Below is a small trained network, with its code and all its weights. Each question gives an input and a class and asks what happens when units are switched off, that is, made to give their printed mean instead of their output.

import numpy as np


def w(rows, s, z=0):
    codes = np.array(rows[::2]) - 128.0
    scale = np.full(codes.shape[1], s)
    scale[-1] = z or s
    return codes * scale


def norm(h):
    return h / np.sqrt((h * h).mean(-1, keepdims=True) + 1e-5)


def f(y):
    return y / 2 * (1 + np.tanh(0.7978845608 * (y + 0.044715 * y**3)))


def log_softmax(a):
    a = a - a.max(-1, keepdims=True)
    return a - np.log(np.exp(a).sum(-1, keepdims=True))


def net(x, mask):
    res = np.array(x, float).reshape(1, 8) / 4 @ E
    u = 0
    for l in range(3):
        y = f(norm(res) @ A[l][:, :-1].T + A[l][:, -1])
        res = res + np.where(mask[u : u + 10], y, B[l][:, -1]) @ B[l][:, :-1]
        u += 10
    return log_softmax(norm(res)[-1] @ U[:, :-1].T + U[:, -1])


A, B = {}, {}
E = w([
[197,145,239,75,121,185,161],'x0',
[131,126,125,129,126,128,128],'x1',
[204,133,121,188,252,98,89],'x2',
[128,127,127,127,127,128,129],'x3',
[157,221,122,123,112,77,185],'x4',
[168,188,46,43,136,179,70],'x5',
[130,127,130,126,130,125,125],'x6',
[127,127,130,129,129,127,126],'x7',
],0.0031)
A[0] = w([
[152,73,196,204,71,90,142,130],'0.n0',
[47,193,211,116,111,138,113,215],'0.n1',
[192,241,142,113,84,4,176,157],'0.n2',
[93,141,120,124,25,164,134,42],'0.n3',
[133,187,125,175,183,167,143,46],'0.n4',
[91,64,157,90,84,162,124,252],'0.n5',
[102,71,172,122,192,163,84,217],'0.n6',
[124,102,161,205,69,117,162,173],'0.n7',
[185,152,76,65,108,190,102,232],'0.n8',
[208,170,143,186,212,131,106,50],'0.n9',
],0.0047,0.0016)
B[0] = w([
[27,166,77,24,252,156,184,217],'0.n0',
[152,97,56,128,163,64,169,195],'0.n1',
[120,136,75,225,151,227,163,252],'0.n2',
[217,64,113,97,124,69,138,162],'0.n3',
[140,86,120,96,100,104,164,131],'0.n4',
[186,199,78,224,167,140,202,233],'0.n5',
[180,178,38,190,76,136,198,225],'0.n6',
[118,138,82,66,167,145,99,200],'0.n7',
[46,175,98,115,222,118,165,239],'0.n8',
[164,61,51,86,113,69,167,228],'0.n9',
],0.004,0.0023)
A[1] = w([
[99,114,114,45,18,175,143,39],'1.n0',
[73,149,100,97,15,160,185,119],'1.n1',
[151,186,96,84,96,159,80,7],'1.n2',
[115,193,50,87,181,167,173,160],'1.n3',
[186,152,163,77,151,172,175,136],'1.n4',
[184,89,228,89,158,200,166,186],'1.n5',
[108,67,131,127,168,196,85,105],'1.n6',
[76,123,100,151,152,78,55,180],'1.n7',
[105,115,3,142,144,92,158,190],'1.n8',
[61,106,181,105,74,151,160,149],'1.n9',
],0.005,0.0015)
B[1] = w([
[179,103,65,135,161,58,135,130],'1.n0',
[222,103,91,165,208,85,69,160],'1.n1',
[68,114,90,135,208,133,156,126],'1.n2',
[150,33,217,133,101,169,90,248],'1.n3',
[111,188,158,151,45,81,76,176],'1.n4',
[113,253,126,153,114,84,89,166],'1.n5',
[152,179,105,154,97,135,198,129],'1.n6',
[141,179,161,96,71,96,141,156],'1.n7',
[143,172,243,120,84,134,141,255],'1.n8',
[146,139,73,150,189,79,115,125],'1.n9',
],0.0043,0.0054)
A[2] = w([
[26,152,42,151,55,87,115,166],'2.n0',
[153,156,181,130,67,63,48,127],'2.n1',
[96,144,28,111,105,159,187,158],'2.n2',
[64,178,99,227,211,96,171,171],'2.n3',
[173,142,252,103,127,120,172,251],'2.n4',
[85,82,48,167,203,90,127,157],'2.n5',
[172,82,206,152,205,96,62,149],'2.n6',
[180,145,117,87,131,205,47,122],'2.n7',
[49,135,102,22,207,172,140,137],'2.n8',
[179,114,140,179,66,193,154,115],'2.n9',
],0.0044,0.0026)
B[2] = w([
[181,226,174,92,129,128,73,124],'2.n0',
[123,63,217,112,106,115,117,158],'2.n1',
[192,124,81,176,253,174,191,116],'2.n2',
[136,155,94,51,106,250,129,161],'2.n3',
[62,37,57,94,126,84,25,253],'2.n4',
[174,203,101,78,164,77,111,124],'2.n5',
[138,128,68,89,86,66,177,164],'2.n6',
[49,132,120,153,113,105,248,156],'2.n7',
[41,126,160,85,223,33,142,121],'2.n8',
[113,21,129,195,100,129,171,167],'2.n9',
],0.0038,0.0062)
U = w([
[254,120,48,112,175,30,142,175],'0',
[39,184,106,42,221,152,177,118],'1',
[121,103,138,117,93,136,110,252],'2',
[149,249,194,121,68,115,62,84],'3',
[158,136,81,212,116,220,183,41],'4',
[118,87,152,111,100,122,125,107],'5',
[117,91,146,111,111,128,113,115],'6',
[123,93,150,110,112,120,117,81],'7',
],0.0098,0.0034)

Each question gives the input, the list of numbers given to net, and the class t.
The units are the neurons (one row each of A and B). Each row of codes is followed by its name. A weight is (code - 128) times the scale printed after its matrix; where a second scale follows, it is the last column's (A, B and U).
mask holds one flag per neuron, layer by layer. A switched-off neuron (its flag False) gives its mean, the last column of its row in B, instead of its output. The means were averaged over made-up inputs and are rounded, as every weight is.
A unit's drop is (log p(t) with every unit on - log p(t) with that unit switched off) / (log p(t) with every unit on - log p(t) with every unit switched off).
The circuit of an input: a set's keep is (log p(t) with only the set's units on - log p(t) with every unit switched off) / (log p(t) with every unit on - log p(t) with every unit switched off). Starting from the 12 units with the biggest drops (on a tie, the unit counted first), units are removed one at a time, each time the one whose removal leaves the highest keep (on an exact tie, the one counted first), for as long as the keep stays at least 0.8.
units of the circuit, in order: the units of the circuit, biggest drop first
most important unit: the unit with the biggest drop
k most important neurons: the k neurons with the biggest drops, biggest first
top k neurons in layer l: the k neurons of layer l with the biggest drops, biggest first
input [7,-1,6,7,5,4,-7,3], class 2: top 3 neurons in layer 0 : [0.n9 0.n5 0.n2]
input [-2,-1,-4,1,7,0,0,2], class 4: units of the circuit, in order : [0.n2]
input [8,1,5,-2,6,-6,7,-5], class 3: 4 most important neurons : [1.n5 1.n4 0.n8 0.n5]
input [-5,2,-5,-7,-1,7,3,-5], class 1: 3 most important neurons : [0.n8 1.n2 1.n4]
input [-3,-3,7,8,8,4,3,-4], class 4: 3 most important neurons : [0.n2 1.n1 0.n3]
input [-7,-5,4,6,4,2,8,7], class 2: top 3 neurons in layer 1 : [1.n8 1.n5 1.n4]
input [-4,4,2,2,5,-3,6,-5], class 2: top 2 neurons in layer 0 : [0.n5 0.n6]
input [-2,-5,8,-1,-8,-7,4,-8], class 0: 2 most important neurons : [0.n2 2.n5]
input [0,-3,-7,-2,-6,-2,3,3], class 0: 2 most important neurons : [1.n1 0.n2]
input [7,6,5,8,3,3,7,-5], class 5: 2 most important neurons : [0.n9 1.n3]
input [3,7,-8,2,-3,6,-8,6], class 0: units of the circuit, in order : [1.n0 1.n1]
input [-8,-6,-3,-7,-7,7,-3,8], class 3: 4 most important neurons : [2.n0 0.n0 1.n7 0.n2]
input [-1,7,1,7,-6,-7,3,4], class 1: top 2 neurons in layer 1 : [1.n4 1.n3]
input [-8,7,5,-6,-3,-1,-4,-1], class 3: 2 most important neurons : [1.n3 2.n0]
input [5,-8,-4,-4,6,-8,8,1], class 1: 3 most important neurons : [0.n0 1.n8 0.n6]
input [-5,0,7,6,-7,-7,5,-6], class 0: 3 most important neurons : [2.n5 0.n2 0.n8]
input [-7,5,4,7,-2,5,5,-7], class 3: most important unit : 0.n0
input [6,4,-7,-4,-6,1,1,-5], class 0: units of the circuit, in order : [1.n0 1.n1 1.n9]
input [6,-2,-6,6,-7,-2,5,4], class 4: 3 most important neurons : [0.n5 1.n8 0.n6]
input [4,8,-7,2,-8,-3,-2,-4], class 4: units of the circuit, in order : [0.n5]
input [-6,3,7,5,-8,-7,1,-8], class 4: units of the circuit, in order : [0.n6 2.n4]
input [-1,-1,-5,1,4,8,-1,-3], class 1: units of the circuit, in order : [0.n8 2.n8]
